Here is a tiny trained network, its code and every weight. The questions are about switching its units off for an input and a class, where a switched-off unit gives its printed mean instead of its output.

import numpy as np


def w(rows, s, z=0):
    codes = np.array(rows[::2]) - 128.0
    scale = np.full(codes.shape[1], s)
    scale[-1] = z or s
    return codes * scale


def f(y):
    return np.maximum(y, 0)


def log_softmax(a):
    a = a - a.max(-1, keepdims=True)
    return a - np.log(np.exp(a).sum(-1, keepdims=True))


def net(x, mask):
    res = np.array(x, float).reshape(1, 2) / 4 @ E
    y = f(res @ A[0][:, :-1].T + A[0][:, -1])
    res = res + np.where(mask, y, B[0][:, -1]) @ B[0][:, :-1]
    return log_softmax(res[-1] @ U[:, :-1].T + U[:, -1])


A, B = {}, {}
E = w([
[211,102,158,87,216,187,30,18,111,93,151,96],'x0',
[177,32,166,134,202,141,74,176,223,246,67,153],'x1',
],0.011)
A[0] = w([
[79,110,95,153,89,93,134,254,178,136,133,186,155],'neuron 1',
[174,82,144,154,122,137,93,145,154,200,90,171,27],'neuron 2',
[132,214,105,87,110,113,86,107,76,94,189,105,109],'neuron 3',
[216,140,151,116,150,196,18,41,71,140,145,95,75],'neuron 4',
[88,202,101,136,142,116,165,89,83,140,165,133,43],'neuron 5',
[118,85,162,117,171,171,132,133,211,98,81,140,254],'neuron 6',
],0.0093,0.0064)
B[0] = w([
[91,169,133,158,116,160,169,139,120,118,172,119,225],'neuron 1',
[127,193,135,110,117,100,104,98,49,174,99,98,195],'neuron 2',
[108,105,112,71,94,93,83,90,82,153,192,117,204],'neuron 3',
[133,198,90,164,45,114,111,124,205,146,117,189,251],'neuron 4',
[116,190,133,91,121,93,94,105,116,122,98,101,175],'neuron 5',
[64,134,199,120,110,115,128,48,106,105,249,121,223],'neuron 6',
],0.014,0.015)
U = w([
[109,187,165,77,140,99,66,83,55,176,155,102,56],'0',
[166,255,57,221,71,153,194,158,191,129,159,209,72],'1',
[83,96,139,140,132,154,128,56,135,14,196,179,255],'2',
[143,49,63,104,232,150,112,126,183,146,33,146,96],'3',
[166,145,123,119,187,142,107,209,133,132,17,188,93],'4',
[198,76,94,182,158,98,130,188,78,131,15,145,90],'5',
],0.008,0.0092)

Each question gives the input, the list of numbers given to net, and the class t.
The units are the neurons (one row each of A and B). Each row of codes is followed by its name. A weight is (code - 128) times the scale printed after its matrix; where a second scale follows, it is the last column's (A, B and U).
mask holds one flag per neuron, in row order. A switched-off neuron (its flag False) gives its mean, the last column of its row in B, instead of its output. The means were averaged over made-up inputs and are rounded, as every weight is.
A unit's drop is (log p(t) with every unit on - log p(t) with that unit switched off) / (log p(t) with every unit on - log p(t) with every unit switched off).
The circuit of an input: a set's keep is (log p(t) with only the set's units on - log p(t) with every unit switched off) / (log p(t) with every unit on - log p(t) with every unit switched off). Starting from all 6 units, units are removed one at a time, each time the one whose removal leaves the highest keep (on an exact tie, the one counted first), for as long as the keep stays at least 0.8.
circuit, biggest first: the units of the circuit, biggest drop first
most important unit: the unit with the biggest drop
top k neurons: the k neurons with the biggest drops, biggest first
drop when u is switched off: that unit's drop, to one decimal
input [-2,2], class 2: circuit, biggest first	[neuron 4; neuron 2; neuron 3]
input [2,3], class 2: circuit, biggest first	[neuron 5; neuron 6]
input [-6,-6], class 0: circuit, biggest first	[neuron 4]
input [5,4], class 1: top 3 neurons	[neuron 4; neuron 3; neuron 5]
input [6,-4], class 1: top 2 neurons	[neuron 4; neuron 6]
input [1,1], class 2: top 2 neurons	[neuron 2; neuron 4]
input [-5,-7], class 0: top 2 neurons	[neuron 4; neuron 5]
input [-2,3], class 2: circuit, biggest first	[neuron 4; neuron 3; neuron 5]
input [-3,6], class 0: top 2 neurons	[neuron 2; neuron 4]
input [8,-7], class 1: top 3 neurons	[neuron 4; neuron 6; neuron 2]
input [-2,-5], class 0: top 4 neurons	[neuron 4; neuron 5; neuron 3; neuron 6]
input [-5,6], class 0: top 3 neurons	[neuron 4; neuron 2; neuron 6]
input [-5,8], class 0: top 2 neurons	[neuron 2; neuron 4]
input [-3,-8], class 0: top neuron	[neuron 5]
input [0,-1], class 2: top 4 neurons	[neuron 4; neuron 2; neuron 5; neuron 3]
input [7,-5], class 1: top 2 neurons	[neuron 4; neuron 6]
input [-4,-4], class 0: top 4 neurons	[neuron 4; neuron 5; neuron 3; neuron 6]
input [8,6], class 1: top 2 neurons	[neuron 4; neuron 3]
input [1,0], class 2: drop when neuron 2 is switched off	0.6
input [1,2], class 2: drop when neuron 5 is switched off	0.3
input [7,-4], class 1: drop when neuron 4 is switched off	1.4
input [-4,7], class 0: drop when neuron 4 is switched off	0.3
input [2,-7], class 0: most important unit	neuron 3
